Below is a small trained network, with its code and all its weights. Each question gives an input and a class and asks what happens when units are switched off, that is, made to give their printed mean instead of their output.

import numpy as np


def w(rows, s, z=0):
    codes = np.array(rows[::2]) - 128.0
    scale = np.full(codes.shape[1], s)
    scale[-1] = z or s
    return codes * scale


def norm(h):
    return h / np.sqrt((h * h).mean(-1, keepdims=True) + 1e-5)


def f(y):
    return np.maximum(y, 0)


def log_softmax(a):
    a = a - a.max(-1, keepdims=True)
    return a - np.log(np.exp(a).sum(-1, keepdims=True))


def net(x, mask):
    res = np.array(x, float).reshape(1, 3) / 4 @ E
    u = 0
    for l in range(2):
        y = f(norm(res) @ A[l][:, :-1].T + A[l][:, -1])
        res = res + np.where(mask[u : u + 15], y, B[l][:, -1]) @ B[l][:, :-1]
        u += 15
    return log_softmax(norm(res)[-1] @ U[:, :-1].T + U[:, -1])


A, B = {}, {}
E = w([
[253,96,124,190],'x0',
[144,27,231,161],'x1',
[96,163,116,252],'x2',
],0.0034)
A[0] = w([
[127,175,139,180,219],'0.n1',
[197,163,58,122,63],'0.n2',
[84,75,143,109,26],'0.n3',
[186,130,80,135,96],'0.n4',
[79,150,174,198,126],'0.n5',
[115,132,114,131,22],'0.n6',
[95,113,162,123,45],'0.n7',
[136,93,157,2,206],'0.n8',
[61,137,82,96,170],'0.n9',
[161,69,125,154,68],'0.n10',
[163,93,133,146,52],'0.n11',
[88,201,92,106,141],'0.n12',
[138,196,117,163,123],'0.n13',
[168,116,115,64,253],'0.n14',
[125,71,187,122,138],'0.n15',
],0.013,0.0031)
B[0] = w([
[105,20,56,177,197],'0.n1',
[45,109,196,94,196],'0.n2',
[51,113,126,188,153],'0.n3',
[14,64,170,155,179],'0.n4',
[99,173,74,3,194],'0.n5',
[148,141,89,166,129],'0.n6',
[19,134,124,160,145],'0.n7',
[137,62,163,214,254],'0.n8',
[205,192,91,184,202],'0.n9',
[174,182,131,126,179],'0.n10',
[199,168,105,87,165],'0.n11',
[189,104,138,102,212],'0.n12',
[145,79,174,204,182],'0.n13',
[113,194,180,40,222],'0.n14',
[116,150,88,183,198],'0.n15',
],0.0064,0.008)
A[1] = w([
[201,75,172,136,178],'1.n1',
[53,109,146,10,143],'1.n2',
[57,143,117,103,38],'1.n3',
[75,93,148,119,121],'1.n4',
[249,101,40,122,44],'1.n5',
[31,155,107,99,1],'1.n6',
[136,168,126,159,130],'1.n7',
[59,157,111,122,54],'1.n8',
[254,180,197,125,23],'1.n9',
[204,118,113,174,104],'1.n10',
[70,86,92,105,165],'1.n11',
[148,200,162,98,158],'1.n12',
[176,212,186,146,23],'1.n13',
[154,124,148,139,87],'1.n14',
[205,145,88,95,109],'1.n15',
],0.0093,0.0044)
B[1] = w([
[144,177,27,86,253],'1.n1',
[107,198,203,55,194],'1.n2',
[134,177,85,44,143],'1.n3',
[140,39,138,173,186],'1.n4',
[108,124,21,114,219],'1.n5',
[116,159,53,6,146],'1.n6',
[124,89,177,103,157],'1.n7',
[116,145,115,68,142],'1.n8',
[174,221,172,162,222],'1.n9',
[120,114,138,54,212],'1.n10',
[157,182,200,150,197],'1.n11',
[160,109,202,173,178],'1.n12',
[193,151,159,165,170],'1.n13',
[193,158,106,108,148],'1.n14',
[94,1,142,182,181],'1.n15',
],0.0065,0.0054)
U = w([
[227,178,166,136,227],'0',
[71,33,169,202,222],'1',
[144,100,8,119,127],'2',
[42,170,99,22,8],'3',
[76,124,239,58,54],'4',
],0.017,0.0017)

Each question gives the input, the list of numbers given to net, and the class t.
The units are the neurons (one row each of A and B). Each row of codes is followed by its name. A weight is (code - 128) times the scale printed after its matrix; where a second scale follows, it is the last column's (A, B and U).
mask holds one flag per neuron, layer by layer. A switched-off neuron (its flag False) gives its mean, the last column of its row in B, instead of its output. The means were averaged over made-up inputs and are rounded, as every weight is.
A unit's drop is (log p(t) with every unit on - log p(t) with that unit switched off) / (log p(t) with every unit on - log p(t) with every unit switched off).
The circuit of an input: a set's keep is (log p(t) with only the set's units on - log p(t) with every unit switched off) / (log p(t) with every unit on - log p(t) with every unit switched off). Starting from the 12 units with the biggest drops (on a tie, the unit counted first), units are removed one at a time, each time the one whose removal leaves the highest keep (on an exact tie, the one counted first), for as long as the keep stays at least 0.8.
units of the circuit, in order: the units of the circuit, biggest drop first
most important unit: the unit with the biggest drop
k most important neurons: the k neurons with the biggest drops, biggest first
k most important neurons of layer l: the k neurons of layer l with the biggest drops, biggest first
drop of u: that unit's drop, to one decimal
input [-2,8,3], class 3: units of the circuit, in order => (0.n5, 0.n8)
input [-1,-7,1], class 2: 2 most important neurons of layer 0 => (0.n12, 0.n14)
input [1,5,-8], class 0: most important unit => 0.n4
input [1,-5,0], class 4: 2 most important neurons => (0.n2, 0.n4)
input [-1,-3,0], class 0: 3 most important neurons => (1.n9, 0.n9, 0.n2)
input [8,-1,8], class 1: 4 most important neurons of layer 0 => (0.n4, 0.n9, 0.n12, 0.n2)
input [6,0,-7], class 4: 2 most important neurons => (0.n14, 0.n9)
input [6,0,7], class 1: 2 most important neurons of layer 0 => (0.n4, 0.n9)
input [1,6,-3], class 0: 2 most important neurons of layer 0 => (0.n4, 0.n1)
input [-3,1,4], class 3: 2 most important neurons => (0.n5, 0.n8)
input [-8,0,-2], class 0: 4 most important neurons => (0.n9, 0.n4, 0.n1, 0.n12)
input [-1,1,0], class 1: 2 most important neurons => (0.n14, 0.n8)
input [-8,-1,1], class 2: 3 most important neurons of layer 0 => (0.n14, 0.n9, 0.n2)
input [-3,-1,-8], class 0: most important neuron of layer 0 => (0.n8)
input [-6,0,-6], class 0: 4 most important neurons => (0.n9, 0.n4, 0.n1, 0.n2)
input [-7,-4,2], class 2: 2 most important neurons => (0.n14, 1.n5)
input [7,-4,1], class 1: 2 most important neurons => (0.n5, 0.n13)
input [1,0,-1], class 4: 3 most important neurons of layer 0 => (0.n14, 0.n4, 0.n9)
input [-2,1,0], class 1: 2 most important neurons of layer 0 => (0.n14, 0.n8)
input [-4,8,-8], class 1: most important unit => 0.n8
input [-2,8,8], class 3: 2 most important neurons of layer 0 => (0.n5, 0.n8)
input [1,-4,-1], class 4: 2 most important neurons of layer 0 => (0.n2, 0.n4)
input [-7,-1,-4], class 0: 2 most important neurons => (0.n9, 0.n1)
input [4,-3,-5], class 4: drop of 0.n8 => 0.0
input [-6,6,5], class 3: drop of 0.n5 => 0.3
input [-3,8,2], class 3: drop of 0.n5 => 0.6
